Two labels a row
[-24.1, 42.8, 7.5, 2.7, -49.3, -27.7, 4.7, 6.5, 4.7, -42.3, 3.2, -11.6, 18.4, 2.2, 2.9, -12.3, -21.0, -19.3, -22.3]  tuge/<60>
[-18.0, -1.2, 22.9, 7.6, -2.5, -8.4, 19.0, -8.1, 9.3, 9.8, 18.3, 14.3, 13.3, -19.3, 13.2, -31.9, 30.5, 4.7, -3.4]  Sonis/<61>
[-8.7, 14.9, 6.5, -0.8, 6.7, -9.4, -1.0, -5.2, -1.7, -36.5, 13.2, -1.3, 9.5, -7.3, 16.9, -0.8, 16.5, -3.2, -32.8]  Sonis/<65>
[-9.3, 50.5, 10.3, 19.7, -34.4, -15.6, 18.2, -3.6, 23.1, -29.2, -12.4, 8.9, 13.0, 1.3, 18.1, -69.0, -43.7, 3.8, -21.9]  fud/<56>
[-5.9, 33.4, -4.1, 5.2, 12.4, -19.9, 4.5, 9.1, -1.5, -11.7, -8.1, 2.5, 5.1, -10.6, 4.4, 26.9, 49.3, -3.1, -19.4]  Sonis/<65>
[-8.9, 15.3, -5.9, 18.1, -24.1, 11.8, 38.2, -8.5, 28.8, 4.9, 2.2, 24.7, 5.9, 5.5, -0.3, -10.2, -22.4, 9.1, -7.4]  tuge/<56>
[1.4, -4.7, -21.3, 16.4, 5.9, -18.5, 12.6, 0.8, 26.5, -3.1, 8.7, 7.8, -0.3, -3.0, 1.0, -11.5, 12.3, -10.3, -8.4]  Sonis/<56>
[6.4, -6.2, -5.4, 23.0, 7.6, -2.1, 18.1, -0.4, 0.3, 6.0, 23.0, 0.2, -0.1, -5.5, 6.5, 37.4, 25.0, 3.6, 0.0]  dudo/<65>
[-2.6, -5.7, -4.6, 14.8, 32.6, 4.7, 46.0, 5.0, 11.4, 3.4, 18.0, 10.5, -28.1, -7.4, 34.9, 23.9, 46.7, -13.2, -10.1]  Sonis/<56>
[-35.9, 24.3, 28.7, -7.4, -15.2, -50.5, 43.6, 13.9, 10.0, -1.9, 4.0, 18.8, 28.8, -25.5, 6.9, -48.6, -11.2, 18.0, -1.6]  Sonis/<61>
[-19.3, 10.7, -15.6, 6.2, -40.5, -26.3, -18.6, 1.5, -3.0, -47.2, -6.0, -20.2, 8.8, -4.3, 2.9, -31.8, 2.3, 11.5, -9.2]  Sonis/<60>
[-17.2, 0.4, -18.1, -1.2, 6.8, 11.0, -5.3, 15.3, 13.7, -26.5, -7.8, -2.9, -25.2, -1.9, 8.4, 36.1, 55.4, -22.8, -17.6]  Sonis/<65>
[-20.4, 10.2, 14.6, 9.5, 10.2, -24.5, 18.7, 7.5, -6.8, -4.5, 12.3, 13.1, 3.4, -14.7, 13.6, -4.0, -22.6, -8.1, -8.8]  fud/<61>
[-11.3, 33.0, 20.0, 8.4, -12.8, -16.7, 25.0, 16.4, 17.7, -1.9, -4.6, 13.6, 23.2, -15.0, 5.3, -25.1, -14.2, 3.0, -12.1]  tuge/<61>
[-29.9, -3.2, -13.2, -1.0, -3.4, -14.4, 31.1, -5.8, 5.7, -19.7, -8.4, 41.2, -4.2, -16.7, 14.8, -6.4, 34.8, -6.2, -19.8]  Sonis/<56>
[-10.4, 20.9, -0.1, 2.0, 21.1, -10.9, -13.0, 6.7, -12.9, -24.1, -4.6, -21.2, -2.8, -7.1, -0.9, 8.6, 43.4, 3.4, -26.8]  Sonis/<65>
[2.6, -12.8, 16.7, 15.8, 24.8, -34.6, 16.5, -3.7, 0.0, 4.3, 7.7, -1.0, -8.6, -10.6, 8.1, 4.5, 9.1, 17.6, -13.5]  dudo/<56>
[-15.1, 16.1, 15.1, 20.3, -75.3, -27.2, 0.3, 13.0, 17.8, -17.4, 5.1, 5.9, 39.4, -0.4, -8.2, -68.0, -48.9, 14.2, 3.1]  tuge/<61>
[-49.4, 19.9, 13.3, -10.9, 20.3, -23.3, -7.7, -6.8, -2.5, -32.2, -28.2, 8.0, 8.3, -9.5, 11.3, -59.2, -3.7, 5.5, -8.6]  meluz/<61>
[-12.8, -4.2, 2.0, 8.8, -37.1, -14.1, -5.7, 0.5, -13.1, -24.5, 15.1, -6.2, 2.1, -17.6, 2.4, 14.1, -7.7, -13.0, -10.4]  dudo/<65>
[-10.2, -0.8, 1.1, -1.7, -23.3, -11.5, -2.9, -9.6, -24.4, -36.6, -7.9, -8.1, 21.3, -16.6, 10.0, -18.4, -13.1, -28.0, -20.6]  fud/<65>
[-6.3, 6.6, -6.8, -15.4, 23.5, 4.9, 8.9, -9.7, -10.1, -35.1, -6.4, -1.3, -8.1, -7.0, 25.3, 18.0, 46.0, -16.6, -14.7]  Sonis/<65>
[-3.0, 32.2, 5.1, 13.8, -3.2, -31.0, 9.5, -6.0, 9.2, -30.3, 14.5, 13.0, 7.3, 44.4, 30.8, -55.1, 3.5, 1.9, -24.4]  Sonis/<56>
[-6.7, 17.3, -10.5, 17.5, -25.2, 5.0, -23.7, -6.5, 5.8, -26.2, -3.2, -9.1, 2.7, -7.9, 8.4, -7.0, 23.8, -11.3, -18.0]  Sonis/<65>
[-1.6, 23.9, -16.1, 18.2, -23.5, -24.0, 0.2, -11.0, 15.5, -42.6, -3.0, -2.9, -6.1, -15.9, 12.7, -34.3, -16.1, 18.0, -24.8]  Sonis/<59>
[-20.3, 20.4, 21.0, 0.9, 22.6, -14.3, 25.0, 7.4, 4.7, -10.9, 4.8, 24.5, 10.5, -12.9, 20.5, -25.5, 13.9, -18.6, -11.6]  Sonis/<61>
[-15.6, 19.6, -3.6, 3.1, -35.8, -62.5, -6.7, 1.4, 16.8, -31.6, -19.6, 25.1, 19.8, -17.5, 4.4, -70.0, -36.5, 18.1, -13.5]  meluz/<61>
[-20.3, 36.3, -29.6, 3.4, 0.4, -1.8, 38.3, 1.2, 16.5, -6.4, 5.3, 20.3, 26.5, -16.7, 15.7, 3.5, 8.1, -19.4, -12.2]  tuge/<61>
[-1.4, 6.9, 6.8, 14.0, -27.6, 23.1, 10.6, -18.1, -1.0, -19.5, 20.2, -14.9, -5.9, 4.6, 5.6, -13.5, -9.0, -24.0, 16.0]  fud/<65>
[2.3, 21.7, -12.9, 31.1, -15.9, 3.3, 5.9, -10.7, 13.4, -22.4, 4.4, -2.3, 2.3, -4.8, -1.6, 1.0, 22.0, -2.0, 3.3]  Sonis/<65>
[-14.2, 24.3, -26.4, -9.1, -0.6, -2.1, -32.5, 9.7, -21.1, -35.1, -19.4, -3.3, -8.3, 3.9, 14.5, -32.0, -2.4, 14.3, -26.1]  meluz/<65>
[-0.9, 27.8, 17.9, -4.2, -13.5, -9.9, 9.0, 2.4, 6.1, -19.3, -10.4, -12.3, 15.1, -4.7, 15.4, -44.6, -5.5, -23.3, 1.5]  Sonis/<61>
[0.5, 3.5, 14.4, 18.2, -10.4, -9.6, 14.0, -3.7, 16.4, 4.9, 15.6, 13.4, 43.3, -4.9, -2.2, -31.8, -11.0, 18.1, -2.5]  tuge/<61>
[-3.6, 16.2, 9.5, -36.6, 14.7, -14.4, -11.4, 9.7, 11.4, -11.8, -0.5, 29.6, 2.8, -3.9, 5.6, -46.1, -13.6, -12.3, -25.4]  meluz/<61>
[-26.8, 21.1, 30.5, -21.3, 25.1, -10.4, 27.0, -6.2, 17.5, 14.2, 13.1, 26.7, 8.0, -19.0, 10.9, 20.7, 9.8, -29.0, -15.2]  tuge/<61>
[-36.9, 8.0, 3.0, 0.1, -8.8, -20.7, 34.0, -3.1, 17.6, 0.2, 5.7, 25.3, -3.2, -20.2, 0.3, -20.3, 17.9, -9.7, 9.3]  Sonis/<61>
[-13.9, -17.5, 13.3, 17.7, -22.4, -36.9, 25.9, -19.1, 5.6, -2.0, 0.4, 14.6, 0.5, -11.9, 9.4, -37.3, -33.2, -3.2, -8.7]  fud/<61>
[11.3, 7.6, -17.5, 9.4, 24.6, -4.6, 27.8, -10.9, 15.5, 13.2, -1.1, 21.7, -15.5, -14.6, 14.7, 16.7, 36.1, -0.3, -5.4]  Sonis/<65>
